Here is a tiny trained network, its code and every weight. The questions are about switching its units off for an input and a class, where a switched-off unit gives its printed mean instead of its output.

import numpy as np


def w(rows, s, z=0):
    codes = np.array(rows[::2]) - 128.0
    scale = np.full(codes.shape[1], s)
    scale[-1] = z or s
    return codes * scale


def f(y):
    return np.maximum(y, 0)


def log_softmax(a):
    a = a - a.max(-1, keepdims=True)
    return a - np.log(np.exp(a).sum(-1, keepdims=True))


def net(x, mask):
    res = np.array(x, float).reshape(1, 6) / 4 @ E
    y = f(res @ A[0][:, :-1].T + A[0][:, -1])
    res = res + np.where(mask, y, B[0][:, -1]) @ B[0][:, :-1]
    return log_softmax(res[-1] @ U[:, :-1].T + U[:, -1])


A, B = {}, {}
E = w([
[126,127,128],'x0',
[193,35,155],'x1',
[6,55,160],'x2',
[134,171,217],'x3',
[128,127,128],'x4',
[127,128,129],'x5',
],0.011)
A[0] = w([
[68,159,153,190],'neuron 1',
[156,82,140,174],'neuron 2',
[92,183,112,252],'neuron 3',
[205,23,172,253],'neuron 4',
[204,139,13,216],'neuron 5',
[116,83,127,106],'neuron 6',
[74,47,72,88],'neuron 7',
[175,130,48,179],'neuron 8',
[163,81,142,193],'neuron 9',
[40,110,251,106],'neuron 10',
[110,222,86,184],'neuron 11',
[99,128,133,74],'neuron 12',
[135,67,161,149],'neuron 13',
[55,80,77,180],'neuron 14',
[82,128,211,71],'neuron 15',
[73,115,198,109],'neuron 16',
[173,182,180,145],'neuron 17',
[132,178,46,199],'neuron 18',
[45,146,136,185],'neuron 19',
[58,42,57,102],'neuron 20',
[185,181,172,161],'neuron 21',
[194,186,187,158],'neuron 22',
],0.011,0.0043)
B[0] = w([
[108,101,72,191],'neuron 1',
[141,156,197,177],'neuron 2',
[97,156,33,209],'neuron 3',
[179,116,203,255],'neuron 4',
[200,112,61,255],'neuron 5',
[109,116,142,157],'neuron 6',
[84,151,210,197],'neuron 7',
[205,96,52,207],'neuron 8',
[177,107,198,186],'neuron 9',
[139,19,102,228],'neuron 10',
[127,139,77,222],'neuron 11',
[137,126,135,141],'neuron 12',
[127,124,192,179],'neuron 13',
[34,133,141,210],'neuron 14',
[179,44,62,177],'neuron 15',
[143,1,109,187],'neuron 16',
[101,206,154,211],'neuron 17',
[141,140,42,212],'neuron 18',
[98,99,98,201],'neuron 19',
[66,173,195,213],'neuron 20',
[126,218,161,223],'neuron 21',
[122,212,173,235],'neuron 22',
],0.0089,0.0099)
U = w([
[168,130,15,84],'0',
[1,124,107,108],'1',
[248,68,100,223],'2',
[73,96,213,119],'3',
[97,244,108,156],'4',
[111,32,56,194],'5',
[179,190,196,107],'6',
[162,15,158,3],'7',
],0.0086,0.0042)

Each question gives the input, the list of numbers given to net, and the class t.
The units are the neurons (one row each of A and B). Each row of codes is followed by its name. A weight is (code - 128) times the scale printed after its matrix; where a second scale follows, it is the last column's (A, B and U).
mask holds one flag per neuron, in row order. A switched-off neuron (its flag False) gives its mean, the last column of its row in B, instead of its output. The means were averaged over made-up inputs and are rounded, as every weight is.
A unit's drop is (log p(t) with every unit on - log p(t) with that unit switched off) / (log p(t) with every unit on - log p(t) with every unit switched off).
The circuit of an input: a set's keep is (log p(t) with only the set's units on - log p(t) with every unit switched off) / (log p(t) with every unit on - log p(t) with every unit switched off). Starting from the 12 units with the biggest drops (on a tie, the unit counted first), units are removed one at a time, each time the one whose removal leaves the highest keep (on an exact tie, the one counted first), for as long as the keep stays at least 0.8.
circuit, biggest first: the units of the circuit, biggest drop first
unit that matters most: the unit with the biggest drop
top k neurons: the k neurons with the biggest drops, biggest first
drop when u is switched off: that unit's drop, to one decimal
input [5,-2,1,8,-4,-2], class 5: circuit, biggest first	[neuron 10; neuron 15; neuron 4]
input [-5,-8,1,6,-3,-6], class 5: circuit, biggest first	[neuron 10; neuron 15; neuron 1]
input [1,-6,2,-7,-8,-3], class 1: circuit, biggest first	[neuron 14; neuron 20]
input [7,8,7,-2,-8,-5], class 3: unit that matters most	neuron 20
input [8,2,1,-6,2,7], class 3: circuit, biggest first	[neuron 20; neuron 7; neuron 3]
input [-3,-2,5,1,1,4], class 5: circuit, biggest first	[neuron 10; neuron 22]
input [-4,8,1,-7,0,8], class 3: circuit, biggest first	[neuron 20; neuron 7]
input [-4,0,-3,7,0,4], class 4: top 2 neurons	[neuron 4; neuron 17]
input [1,3,8,1,0,3], class 7: top 3 neurons	[neuron 10; neuron 16; neuron 15]
input [-5,4,2,-6,-3,-6], class 3: drop when neuron 7 is switched off	0.1
input [0,3,5,3,6,-4], class 7: drop when neuron 15 is switched off	0.1
input [1,-7,5,5,-6,4], class 5: drop when neuron 1 is switched off	0.0
